Below is a small trained network, with its code and all its weights. Each question gives an input and a target symbol and asks what happens when units are switched off, that is, made to give their printed mean instead of their output.

import numpy as np


def w(rows, s, z=0):
    codes = np.array(rows[::2]) - 128.0
    scale = np.full(codes.shape[1], s)
    scale[-1] = z or s
    return codes * scale


def norm(h):
    return h / np.sqrt((h * h).mean(-1, keepdims=True) + 1e-5)


def f(y):
    return y / 2 * (1 + np.tanh(0.7978845608 * (y + 0.044715 * y**3)))


def softmax(a):
    e = np.exp(a - a.max(-1, keepdims=True))
    return e / e.sum(-1, keepdims=True)


def log_softmax(a):
    a = a - a.max(-1, keepdims=True)
    return a - np.log(np.exp(a).sum(-1, keepdims=True))


def net(x, mask):
    ids = ['Πβεηλφ'.index(c) for c in x.split()]
    T = len(ids)
    res = E[ids] + P[:T]
    r = norm(res)
    for j in range(3):
        rows = slice(3 * j, 3 * j + 3)
        q, k, v = (r @ M[0][rows].T for M in (Q, K, V))
        z = softmax(np.where(np.tri(T) > 0, q @ k.T / 3**0.5, -1e9)) @ v
        o = O[0][rows]
        res = res + np.where(mask[j], z, o[:, -1]) @ o[:, :-1]
    y = f(norm(res) @ A[0][:, :-1].T + A[0][:, -1])
    res = res + np.where(mask[3:19], y, B[0][:, -1]) @ B[0][:, :-1]
    return log_softmax(norm(res)[-1] @ U[:, :-1].T + U[:, -1])


Q, K, V, O, A, B = {}, {}, {}, {}, {}, {}
E = w([
[128,153,3,13],'Π',
[99,162,81,172],'β',
[79,111,87,96],'ε',
[88,109,191,122],'η',
[76,116,120,176],'λ',
[146,139,22,128],'φ',
],0.021)
P = w([
[172,20,139,33],'0',
[17,182,164,97],'1',
[1,215,152,107],'2',
[9,166,145,96],'3',
[33,199,158,125],'4',
[39,204,156,113],'5',
[55,202,157,147],'6',
[72,216,150,145],'7',
[75,226,164,161],'8',
[64,178,112,139],'9',
[66,177,112,136],'10',
[70,218,155,127],'11',
[71,194,130,144],'12',
],0.0066)
Q[0] = w([
[99,171,136,73],'head 0',
[193,129,116,84],'head 0',
[105,108,47,129],'head 0',
[185,185,114,176],'head 1',
[23,213,78,151],'head 1',
[227,95,173,27],'head 1',
[118,137,140,62],'head 2',
[250,89,164,60],'head 2',
[151,106,85,140],'head 2',
],0.018)
K[0] = w([
[141,69,152,124],'head 0',
[164,128,105,74],'head 0',
[148,68,85,140],'head 0',
[75,170,121,74],'head 1',
[191,13,129,34],'head 1',
[160,252,103,179],'head 1',
[129,82,99,244],'head 2',
[54,185,199,135],'head 2',
[157,181,183,128],'head 2',
],0.018)
V[0] = w([
[145,244,135,113],'head 0',
[251,143,144,61],'head 0',
[168,151,47,157],'head 0',
[172,169,32,204],'head 1',
[208,44,153,59],'head 1',
[124,17,91,157],'head 1',
[115,192,114,154],'head 2',
[161,210,153,97],'head 2',
[28,116,185,104],'head 2',
],0.018)
O[0] = w([
[190,173,59,132,110],'head 0',
[149,51,86,247,2],'head 0',
[117,212,150,174,158],'head 0',
[181,193,241,170,105],'head 1',
[41,36,123,175,235],'head 1',
[86,86,190,97,202],'head 1',
[159,209,93,118,163],'head 2',
[116,110,73,88,90],'head 2',
[126,127,188,3,76],'head 2',
],0.015,0.009)
A[0] = w([
[133,145,128,143,87],'neuron 0',
[177,30,17,79,102],'neuron 1',
[186,71,208,59,198],'neuron 2',
[177,142,142,56,110],'neuron 3',
[74,135,190,204,186],'neuron 4',
[216,83,96,169,3],'neuron 5',
[67,125,44,157,135],'neuron 6',
[63,205,35,33,174],'neuron 7',
[51,149,188,132,181],'neuron 8',
[127,128,88,107,158],'neuron 9',
[151,4,157,134,69],'neuron 10',
[227,126,157,63,168],'neuron 11',
[174,23,111,210,98],'neuron 12',
[158,204,71,148,76],'neuron 13',
[71,88,146,157,60],'neuron 14',
[50,82,176,149,35],'neuron 15',
],0.013,0.0031)
B[0] = w([
[146,122,124,124,127],'neuron 0',
[161,158,4,132,159],'neuron 1',
[81,193,91,170,153],'neuron 2',
[55,153,126,103,141],'neuron 3',
[198,72,111,123,164],'neuron 4',
[116,94,171,123,125],'neuron 5',
[55,164,174,111,190],'neuron 6',
[66,212,175,139,247],'neuron 7',
[209,80,151,206,181],'neuron 8',
[114,144,129,109,145],'neuron 9',
[163,102,99,159,138],'neuron 10',
[48,198,158,117,134],'neuron 11',
[48,133,157,76,142],'neuron 12',
[201,159,130,187,164],'neuron 13',
[137,90,170,166,145],'neuron 14',
[157,52,168,185,155],'neuron 15',
],0.024,0.014)
U = w([
[97,172,70,170,122],'Π',
[164,248,119,141,97],'β',
[160,142,157,196,48],'ε',
[78,118,178,153,254],'η',
[139,162,240,40,24],'λ',
[57,191,147,249,187],'φ',
],0.011,0.0028)

Each question gives the input, a string of symbols that net reads in full, and the target symbol t.
The units are the heads (3 rows each of Q, K, V and O) and the neurons (one row each of A and B). Each row of codes is followed by its name. A weight is (code - 128) times the scale printed after its matrix; where a second scale follows, it is the last column's (O, A, B and U).
mask holds one flag per unit, heads first, then neurons. A switched-off unit (its flag False) gives its mean, the last column of its rows in O or B, instead of its output. The means were averaged over made-up inputs and are rounded, as every weight is.
A unit's drop is (log p(t) with every unit on - log p(t) with that unit switched off) / (log p(t) with every unit on - log p(t) with every unit switched off).
The circuit of an input: a set's keep is (log p(t) with only the set's units on - log p(t) with every unit switched off) / (log p(t) with every unit on - log p(t) with every unit switched off). Starting from the 12 units with the biggest drops (on a tie, the unit counted first), units are removed one at a time, each time the one whose removal leaves the highest keep (on an exact tie, the one counted first), for as long as the keep stays at least 0.8.
units of the circuit, in order: the units of the circuit, biggest drop first
heads that matter: for each layer, one digit per head in row order, 1 if its drop is at least 0.15 and else 0, layers parted by /
drop of u: that unit's drop, to one decimal
input ε ε λ η φ η ε Π, target η: heads that matter -> 110
input λ Π Π η φ φ Π Π β λ, target λ: units of the circuit, in order -> head 0
input φ ε β, target ε: heads that matter -> 010
input η ε ε φ Π Π φ Π, target Π: heads that matter -> 110
input λ λ η η ε β φ Π Π ε, target λ: heads that matter -> 110
input φ Π φ φ Π φ, target ε: heads that matter -> 010
input φ ε Π Π η φ β Π ε, target ε: heads that matter -> 010
input φ Π Π η β Π λ Π Π φ λ, target ε: heads that matter -> 011
input φ η Π β φ Π Π Π, target ε: units of the circuit, in order -> head 1; head 0; neuron 7; neuron 4
input η Π φ ε Π Π η Π λ β λ η φ, target Π: heads that matter -> 010
input λ Π λ, target λ: heads that matter -> 100
input ε Π Π η φ η β λ η β η ε, target η: heads that matter -> 110
input φ Π Π η φ Π Π ε β φ β λ, target ε: units of the circuit, in order -> head 1; neuron 7; neuron 4
input φ β ε Π Π λ Π λ β, target ε: heads that matter -> 011
input β φ ε φ φ φ φ φ φ β Π φ, target β: units of the circuit, in order -> head 1
input η φ η φ ε ε φ ε Π φ, target Π: drop of head 1 -> 1.0
input λ Π φ, target λ: drop of head 1 -> 0.1
input β φ λ, target β: drop of head 1 -> 0.4
